Here is a tiny trained network, its code and every weight. The questions are about switching its units off for an input and a class, where a switched-off unit gives its printed mean instead of its output.

import numpy as np


def w(rows, s, z=0):
    codes = np.array(rows[::2]) - 128.0
    scale = np.full(codes.shape[1], s)
    scale[-1] = z or s
    return codes * scale


def norm(h):
    return h / np.sqrt((h * h).mean(-1, keepdims=True) + 1e-5)


def f(y):
    return y / 2 * (1 + np.tanh(0.7978845608 * (y + 0.044715 * y**3)))


def log_softmax(a):
    a = a - a.max(-1, keepdims=True)
    return a - np.log(np.exp(a).sum(-1, keepdims=True))


def net(x, mask):
    res = np.array(x, float).reshape(1, 8) / 4 @ E
    u = 0
    for l in range(2):
        y = f(norm(res) @ A[l][:, :-1].T + A[l][:, -1])
        res = res + np.where(mask[u : u + 5], y, B[l][:, -1]) @ B[l][:, :-1]
        u += 5
    return log_softmax(norm(res)[-1] @ U[:, :-1].T + U[:, -1])


A, B = {}, {}
E = w([
[125,131,129,132,127,126],'x0',
[127,125,131,126,128,131],'x1',
[126,129,127,129,129,128],'x2',
[130,132,122,127,130,128],'x3',
[99,173,162,198,211,243],'x4',
[131,120,134,126,127,132],'x5',
[106,230,123,9,74,187],'x6',
[134,143,164,72,222,72],'x7',
],0.011)
A[0] = w([
[160,133,99,12,10,73,108],'0.n0',
[190,188,115,162,48,126,152],'0.n1',
[160,7,69,168,63,42,2],'0.n2',
[126,76,118,254,228,157,93],'0.n3',
[91,86,116,204,13,175,215],'0.n4',
],0.0073,0.0068)
B[0] = w([
[66,78,106,128,122,104,232],'0.n0',
[82,67,111,143,142,148,168],'0.n1',
[248,206,116,107,156,119,184],'0.n2',
[79,17,104,125,168,146,219],'0.n3',
[177,134,56,119,123,184,255],'0.n4',
],0.013,0.0069)
A[1] = w([
[174,26,96,159,138,49,70],'1.n0',
[237,126,68,227,169,120,145],'1.n1',
[96,131,220,78,217,66,255],'1.n2',
[174,182,117,103,163,196,119],'1.n3',
[166,115,205,176,138,5,8],'1.n4',
],0.012,0.0066)
B[1] = w([
[142,220,170,173,75,179,237],'1.n0',
[165,103,131,55,140,78,247],'1.n1',
[111,128,155,118,145,72,254],'1.n2',
[124,212,174,197,109,164,176],'1.n3',
[187,154,178,248,69,146,157],'1.n4',
],0.015,0.0087)
U = w([
[231,109,86,105,99,99,252],'0',
[55,82,39,87,58,145,225],'1',
[173,164,222,206,118,46,36],'2',
[65,144,140,22,135,6,19],'3',
[157,26,78,176,202,211,71],'4',
[110,204,115,179,110,235,144],'5',
[78,56,183,163,246,66,153],'6',
[62,236,207,118,206,134,111],'7',
],0.023,0.0031)

Each question gives the input, the list of numbers given to net, and the class t.
The units are the neurons (one row each of A and B). Each row of codes is followed by its name. A weight is (code - 128) times the scale printed after its matrix; where a second scale follows, it is the last column's (A, B and U).
mask holds one flag per neuron, layer by layer. A switched-off neuron (its flag False) gives its mean, the last column of its row in B, instead of its output. The means were averaged over made-up inputs and are rounded, as every weight is.
A unit's drop is (log p(t) with every unit on - log p(t) with that unit switched off) / (log p(t) with every unit on - log p(t) with every unit switched off).
The circuit of an input: a set's keep is (log p(t) with only the set's units on - log p(t) with every unit switched off) / (log p(t) with every unit on - log p(t) with every unit switched off). Starting from all 10 units, units are removed one at a time, each time the one whose removal leaves the highest keep (on an exact tie, the one counted first), for as long as the keep stays at least 0.8.
units of the circuit, in order: the units of the circuit, biggest drop first
unit that matters most: the unit with the biggest drop
top k neurons: the k neurons with the biggest drops, biggest first
top k neurons in layer l: the k neurons of layer l with the biggest drops, biggest first
drop of u: that unit's drop, to one decimal
input [-5,7,-1,3,6,-4,-1,-6], class 4: units of the circuit, in order => (1.n0)
input [-8,-5,4,-6,0,5,5,2], class 3: top 3 neurons => (0.n4 1.n0 0.n0)
input [-2,-6,6,-5,0,7,-7,6], class 2: top 2 neurons => (1.n0 1.n4)
input [1,0,3,-5,0,-3,8,-1], class 1: top 3 neurons in layer 0 => (0.n0 0.n2 0.n4)
input [5,0,-1,-4,-4,8,-2,2], class 2: units of the circuit, in order => (0.n4 1.n4)
input [2,4,-7,-2,8,-5,0,0], class 4: top 2 neurons => (0.n3 1.n0)
input [-5,3,-4,1,-2,6,-5,2], class 2: top 3 neurons => (0.n4 1.n0 1.n4)
input [0,-3,6,-3,0,-6,-6,3], class 2: top 4 neurons => (1.n0 0.n4 0.n1 0.n0)
input [-4,3,-6,5,5,0,0,1], class 6: top 2 neurons => (0.n4 0.n3)
input [-1,-6,-2,3,-2,5,6,0], class 1: top 2 neurons => (1.n1 1.n2)
input [3,8,0,3,0,2,4,-7], class 1: drop of 0.n0 => 0.2
input [-1,6,-7,-1,-2,-1,1,-2], class 1: drop of 0.n0 => 0.3
input [1,7,8,-8,7,-7,-3,2], class 6: drop of 0.n4 => 0.5
input [-1,-7,-3,0,3,6,0,-1], class 4: drop of 1.n4 => 0.0
input [-5,-8,-4,2,-2,3,2,0], class 1: unit that matters most => 1.n1
